Below is a small trained network, with its code and all its weights. Each question gives an input and a target symbol and asks what happens when units are switched off, that is, made to give their printed mean instead of their output.

import numpy as np


def w(rows, s, z=0):
    codes = np.array(rows[::2]) - 128.0
    scale = np.full(codes.shape[1], s)
    scale[-1] = z or s
    return codes * scale


def norm(h):
    return h / np.sqrt((h * h).mean(-1, keepdims=True) + 1e-5)


def f(y):
    return np.maximum(y, 0)


def softmax(a):
    e = np.exp(a - a.max(-1, keepdims=True))
    return e / e.sum(-1, keepdims=True)


def log_softmax(a):
    a = a - a.max(-1, keepdims=True)
    return a - np.log(np.exp(a).sum(-1, keepdims=True))


def net(x, mask):
    ids = ['ΘΦΩδζηλξπ'.index(c) for c in x.split()]
    T = len(ids)
    res = E[ids] + P[:T]
    u = 0
    for l in range(3):
        r = norm(res)
        for j in range(2):
            rows = slice(3 * j, 3 * j + 3)
            q, k, v = (r @ M[l][rows].T for M in (Q, K, V))
            z = softmax(np.where(np.tri(T) > 0, q @ k.T / 3**0.5, -1e9)) @ v
            o = O[l][rows]
            res = res + np.where(mask[u + j], z, o[:, -1]) @ o[:, :-1]
        u += 2
        y = f(norm(res) @ A[l][:, :-1].T + A[l][:, -1])
        res = res + np.where(mask[u : u + 4], y, B[l][:, -1]) @ B[l][:, :-1]
        u += 4
    return log_softmax(norm(res)[-1] @ U[:, :-1].T + U[:, -1])


Q, K, V, O, A, B = {}, {}, {}, {}, {}, {}
E = w([
[81,161,138,151],'Θ',
[77,25,174,88],'Φ',
[132,130,119,252],'Ω',
[166,116,76,199],'δ',
[179,129,141,224],'ζ',
[158,147,88,157],'η',
[150,141,88,40],'λ',
[124,151,102,41],'ξ',
[82,132,4,122],'π',
],0.019)
P = w([
[216,155,62,214],'0',
[236,253,18,122],'1',
[228,200,64,144],'2',
[210,164,105,150],'3',
[184,184,151,138],'4',
[167,121,160,156],'5',
[144,98,182,153],'6',
[131,116,160,123],'7',
[121,107,161,121],'8',
[98,88,163,145],'9',
[115,133,155,103],'10',
[81,111,174,84],'11',
[100,152,173,85],'12',
],0.0037)
Q[0] = w([
[195,95,213,110],'0.h0',
[113,178,46,99],'0.h0',
[195,178,250,167],'0.h0',
[195,53,153,54],'0.h1',
[112,174,178,71],'0.h1',
[140,136,136,110],'0.h1',
],0.014)
K[0] = w([
[204,123,243,143],'0.h0',
[56,185,69,112],'0.h0',
[215,106,137,182],'0.h0',
[246,110,129,103],'0.h1',
[214,114,203,149],'0.h1',
[151,134,137,131],'0.h1',
],0.013)
V[0] = w([
[76,143,77,124],'0.h0',
[41,173,54,175],'0.h0',
[120,28,89,135],'0.h0',
[2,177,149,170],'0.h1',
[143,62,90,126],'0.h1',
[167,138,207,136],'0.h1',
],0.0085)
O[0] = w([
[88,180,144,121,198],'0.h0',
[103,202,202,169,254],'0.h0',
[83,78,69,158,189],'0.h0',
[106,123,254,140,161],'0.h1',
[149,176,82,130,154],'0.h1',
[188,85,123,165,7],'0.h1',
],0.0069,0.0036)
A[0] = w([
[61,84,106,128,2],'0.n0',
[159,248,121,120,59],'0.n1',
[210,203,162,215,81],'0.n2',
[102,178,115,110,56],'0.n3',
],0.012,0.0015)
B[0] = w([
[53,142,64,177,164],'0.n0',
[57,32,68,116,218],'0.n1',
[168,3,138,119,255],'0.n2',
[146,165,107,132,172],'0.n3',
],0.012,0.0081)
Q[1] = w([
[254,105,51,94],'1.h0',
[201,128,83,154],'1.h0',
[59,54,90,135],'1.h0',
[74,128,27,94],'1.h1',
[165,172,154,181],'1.h1',
[104,80,112,78],'1.h1',
],0.019)
K[1] = w([
[171,51,61,5],'1.h0',
[127,100,144,106],'1.h0',
[10,163,154,92],'1.h0',
[28,101,71,141],'1.h1',
[141,155,174,68],'1.h1',
[127,94,92,185],'1.h1',
],0.015)
V[1] = w([
[135,158,144,109],'1.h0',
[87,65,95,27],'1.h0',
[152,217,181,111],'1.h0',
[144,181,122,231],'1.h1',
[134,110,111,74],'1.h1',
[196,165,2,75],'1.h1',
],0.0065)
O[1] = w([
[150,139,128,124,96],'1.h0',
[14,115,124,65,254],'1.h0',
[201,168,134,120,15],'1.h0',
[161,93,92,128,89],'1.h1',
[127,150,152,138,141],'1.h1',
[255,123,158,195,106],'1.h1',
],0.0061,0.0048)
A[1] = w([
[139,232,2,104,162],'1.n0',
[98,82,209,66,112],'1.n1',
[208,173,144,129,3],'1.n2',
[17,128,153,110,188],'1.n3',
],0.0094,0.00069)
B[1] = w([
[121,195,254,166,193],'1.n0',
[183,213,135,32,196],'1.n1',
[59,123,104,97,128],'1.n2',
[181,81,199,163,254],'1.n3',
],0.0065)
Q[2] = w([
[129,77,133,128],'2.h0',
[143,141,63,135],'2.h0',
[175,133,154,134],'2.h0',
[188,216,107,123],'2.h1',
[133,115,43,204],'2.h1',
[3,83,176,120],'2.h1',
],0.014)
K[2] = w([
[134,94,138,153],'2.h0',
[210,143,147,126],'2.h0',
[123,142,40,113],'2.h0',
[136,42,68,37],'2.h1',
[144,7,92,161],'2.h1',
[33,209,233,154],'2.h1',
],0.012)
V[2] = w([
[33,86,162,238],'2.h0',
[228,98,156,206],'2.h0',
[110,221,204,156],'2.h0',
[160,89,46,184],'2.h1',
[49,212,92,252],'2.h1',
[118,155,85,96],'2.h1',
],0.018)
O[2] = w([
[72,118,217,142,245],'2.h0',
[164,205,173,131,110],'2.h0',
[180,92,148,222,8],'2.h0',
[109,214,132,94,98],'2.h1',
[128,189,97,252,220],'2.h1',
[119,150,86,95,120],'2.h1',
],0.02,0.016)
A[2] = w([
[143,157,116,52,156],'2.n0',
[147,133,194,140,172],'2.n1',
[125,71,190,105,253],'2.n2',
[252,126,137,65,201],'2.n3',
],0.023,0.0027)
B[2] = w([
[155,159,66,104,181],'2.n0',
[104,133,107,173,166],'2.n1',
[205,94,171,123,252],'2.n2',
[209,132,118,254,139],'2.n3',
],0.027,0.012)
U = w([
[190,55,184,164,2],'Θ',
[11,72,161,86,29],'Φ',
[135,193,255,113,85],'Ω',
[153,178,147,105,208],'δ',
[230,191,162,136,192],'ζ',
[103,125,124,89,191],'η',
[184,109,49,130,210],'λ',
[126,63,52,115,129],'ξ',
[114,144,115,206,157],'π',
],0.013,0.0028)

Each question gives the input, a string of symbols that net reads in full, and the target symbol t.
The units are the heads (3 rows each of Q, K, V and O) and the neurons (one row each of A and B). Each row of codes is followed by its name. A weight is (code - 128) times the scale printed after its matrix; where a second scale follows, it is the last column's (O, A, B and U).
mask holds one flag per unit, layer by layer, with each layer's heads first. A switched-off unit (its flag False) gives its mean, the last column of its rows in O or B, instead of its output. The means were averaged over made-up inputs and are rounded, as every weight is.
A unit's drop is (log p(t) with every unit on - log p(t) with that unit switched off) / (log p(t) with every unit on - log p(t) with every unit switched off).
The circuit of an input: a set's keep is (log p(t) with only the set's units on - log p(t) with every unit switched off) / (log p(t) with every unit on - log p(t) with every unit switched off). Starting from the 12 units with the biggest drops (on a tie, the unit counted first), units are removed one at a time, each time the one whose removal leaves the highest keep (on an exact tie, the one counted first), for as long as the keep stays at least 0.8.
units of the circuit, in order: the units of the circuit, biggest drop first
most important unit: the unit with the biggest drop
top k neurons: the k neurons with the biggest drops, biggest first
top k neurons in layer l: the k neurons of layer l with the biggest drops, biggest first
heads that matter: for each layer, one digit per head in row order, 1 if its drop is at least 0.15 and else 0, layers parted by /
drop of u: that unit's drop, to one decimal
input Ω Ω η Φ, target Ω: units of the circuit, in order	(2.h1)
input ξ Ω Φ η δ π π λ ξ Θ ξ ξ η, target Θ: units of the circuit, in order	(0.h1; 2.h1; 2.n2)
input λ η δ λ, target λ: units of the circuit, in order	(2.h0; 0.n2)
input Θ π η Θ π λ, target π: units of the circuit, in order	(0.n2; 1.n0; 0.n1; 2.h1)
input λ Ω π Θ η Φ Ω, target Θ: units of the circuit, in order	(2.h1; 2.n2; 0.n2)
input Ω Θ Θ λ ξ η Φ Ω λ, target Θ: units of the circuit, in order	(2.h1; 0.h1; 2.n2)
input Ω Ω ζ λ δ, target Ω: top 3 neurons	(1.n1; 0.n1; 0.n3)
input ζ π ξ, target π: top 2 neurons	(0.n2; 1.n0)
input λ Φ η ζ η ζ, target ζ: heads that matter	11 / 01 / 11
input ξ η λ, target ξ: heads that matter	00 / 00 / 10
input Φ λ Ω ξ η Ω Θ ξ η π η η, target π: heads that matter	10 / 10 / 01
input Φ Φ η, target Φ: top 4 neurons	(0.n1; 0.n0; 0.n2; 1.n1)
input Φ Ω δ Φ Ω Ω δ Φ δ, target Ω: top 2 neurons	(0.n1; 1.n1)
input Ω Ω λ Φ, target Ω: top 2 neurons	(0.n1; 0.n0)
input η Φ δ Φ Φ π Ω Φ Θ λ ζ Φ, target Θ: most important unit	0.h1
input Ω ξ ξ δ Ω, target Ω: top 3 neurons	(0.n2; 0.n1; 1.n1)
input η η Θ δ ξ λ Φ η π λ η η, target π: top 4 neurons	(0.n2; 1.n0; 0.n1; 0.n3)
input δ ζ δ η δ δ Φ Φ Ω, target Ω: heads that matter	00 / 10 / 00
input η η ξ η π λ π η λ λ ξ, target π: units of the circuit, in order	(2.h1; 0.n1; 0.n2; 1.n0)
input Θ δ Ω ζ π η δ Φ Ω Ω δ Θ, target Θ: most important unit	0.n1
input Φ ζ ζ, target ζ: top 2 neurons	(0.n2; 2.n3)
input Φ λ ξ ξ π λ Φ η π, target π: heads that matter	10 / 00 / 01
input λ Φ η Φ δ Θ Ω λ, target Θ: top 2 neurons	(0.n1; 2.n2)
input Ω δ π Φ η ξ Φ π Φ Θ π, target π: top 2 neurons in layer 0	(0.n2; 0.n3)
input ξ λ ζ Ω ξ, target λ: top 2 neurons in layer 2	(2.n0; 2.n3)
input η Φ Φ Φ Φ Ω Θ, target Θ: top 2 neurons	(2.n2; 0.n2)
input Φ Φ ξ π δ Θ Ω, target Θ: top 3 neurons	(0.n1; 2.n2; 0.n2)
input π ξ Φ δ λ π ζ Φ η λ, target π: most important unit	2.h1
input Θ η Φ Ω Φ π ξ λ π Ω δ Φ, target π: drop of 2.h1	0.5
